Below are the code and all the weights of a small trained network. Each question names an input and a class and asks about switching units off, where a switched-off unit gives its printed mean instead of its output.

import numpy as np


def w(rows, s, z=0):
    codes = np.array(rows[::2]) - 128.0
    scale = np.full(codes.shape[1], s)
    scale[-1] = z or s
    return codes * scale


def f(y):
    return np.maximum(y, 0)


def log_softmax(a):
    a = a - a.max(-1, keepdims=True)
    return a - np.log(np.exp(a).sum(-1, keepdims=True))


def net(x, mask):
    res = np.array(x, float).reshape(1, 4) / 4 @ E
    y = f(res @ A[0][:, :-1].T + A[0][:, -1])
    res = res + np.where(mask, y, B[0][:, -1]) @ B[0][:, :-1]
    return log_softmax(res[-1] @ U[:, :-1].T + U[:, -1])


A, B = {}, {}
E = w([
[191,132,158,65,107,136],'x0',
[178,171,178,179,106,125],'x1',
[139,122,117,192,254,132],'x2',
[139,98,234,115,160,121],'x3',
],0.014)
A[0] = w([
[126,143,70,179,154,120,248],'neuron 0',
[7,65,54,46,144,128,152],'neuron 1',
[172,124,159,101,167,133,13],'neuron 2',
[165,148,99,137,114,125,98],'neuron 3',
[82,102,115,138,200,120,3],'neuron 4',
[66,102,105,133,196,124,63],'neuron 5',
[181,152,53,146,98,124,27],'neuron 6',
[68,130,221,169,80,121,55],'neuron 7',
[87,100,146,129,173,128,230],'neuron 8',
[158,128,156,91,113,126,175],'neuron 9',
[125,121,98,110,117,129,52],'neuron 10',
[167,117,142,112,152,124,3],'neuron 11',
[185,91,213,86,178,129,36],'neuron 12',
],0.019,0.003)
B[0] = w([
[100,153,151,216,156,169,203],'neuron 0',
[51,144,50,101,170,4,254],'neuron 1',
[139,173,139,117,163,106,167],'neuron 2',
[160,131,103,145,82,145,151],'neuron 3',
[131,100,153,137,189,204,194],'neuron 4',
[165,79,132,84,198,208,202],'neuron 5',
[131,198,85,135,85,166,179],'neuron 6',
[69,92,191,140,60,160,185],'neuron 7',
[227,63,110,168,106,149,183],'neuron 8',
[174,110,162,68,108,120,176],'neuron 9',
[113,141,116,76,133,126,151],'neuron 10',
[154,133,115,128,151,116,150],'neuron 11',
[153,197,197,138,156,38,216],'neuron 12',
],0.026,0.023)
U = w([
[195,162,208,130,142,73,99],'0',
[195,164,113,82,1,146,117],'1',
[127,203,70,203,88,198,186],'2',
[53,102,33,110,158,74,202],'3',
[71,36,229,124,23,105,116],'4',
[145,48,130,185,214,190,107],'5',
[83,117,60,168,187,162,2],'6',
],0.0082,0.0045)

Each question gives the input, the list of numbers given to net, and the class t.
The units are the neurons (one row each of A and B). Each row of codes is followed by its name. A weight is (code - 128) times the scale printed after its matrix; where a second scale follows, it is the last column's (A, B and U).
mask holds one flag per neuron, in row order. A switched-off neuron (its flag False) gives its mean, the last column of its row in B, instead of its output. The means were averaged over made-up inputs and are rounded, as every weight is.
A unit's drop is (log p(t) with every unit on - log p(t) with that unit switched off) / (log p(t) with every unit on - log p(t) with every unit switched off).
The circuit of an input: a set's keep is (log p(t) with only the set's units on - log p(t) with every unit switched off) / (log p(t) with every unit on - log p(t) with every unit switched off). Starting from the 12 units with the biggest drops (on a tie, the unit counted first), units are removed one at a time, each time the one whose removal leaves the highest keep (on an exact tie, the one counted first), for as long as the keep stays at least 0.8.
units of the circuit, in order: the units of the circuit, biggest drop first
k most important neurons: the k neurons with the biggest drops, biggest first
drop when u is switched off: that unit's drop, to one decimal
input [-8,7,-1,7], class 4: units of the circuit, in order -> (neuron 7)
input [1,-6,3,1], class 5: 2 most important neurons -> (neuron 5; neuron 4)
input [5,6,8,-3], class 2: units of the circuit, in order -> (neuron 0; neuron 9; neuron 5)
input [-7,-3,5,-7], class 5: 2 most important neurons -> (neuron 5; neuron 4)
input [2,4,-4,-4], class 1: 2 most important neurons -> (neuron 0; neuron 1)
input [0,-1,-2,2], class 4: 2 most important neurons -> (neuron 1; neuron 12)
input [-6,-4,3,-5], class 6: 2 most important neurons -> (neuron 1; neuron 0)
input [0,5,-4,3], class 4: drop when neuron 3 is switched off -> 0.0
input [8,5,-8,-2], class 1: drop when neuron 7 is switched off -> 0.0
input [3,2,5,-4], class 2: drop when neuron 1 is switched off -> 0.1
input [-8,-7,8,-7], class 5: 2 most important neurons -> (neuron 5; neuron 4)
input [-2,-7,3,2], class 5: 3 most important neurons -> (neuron 5; neuron 4; neuron 8)
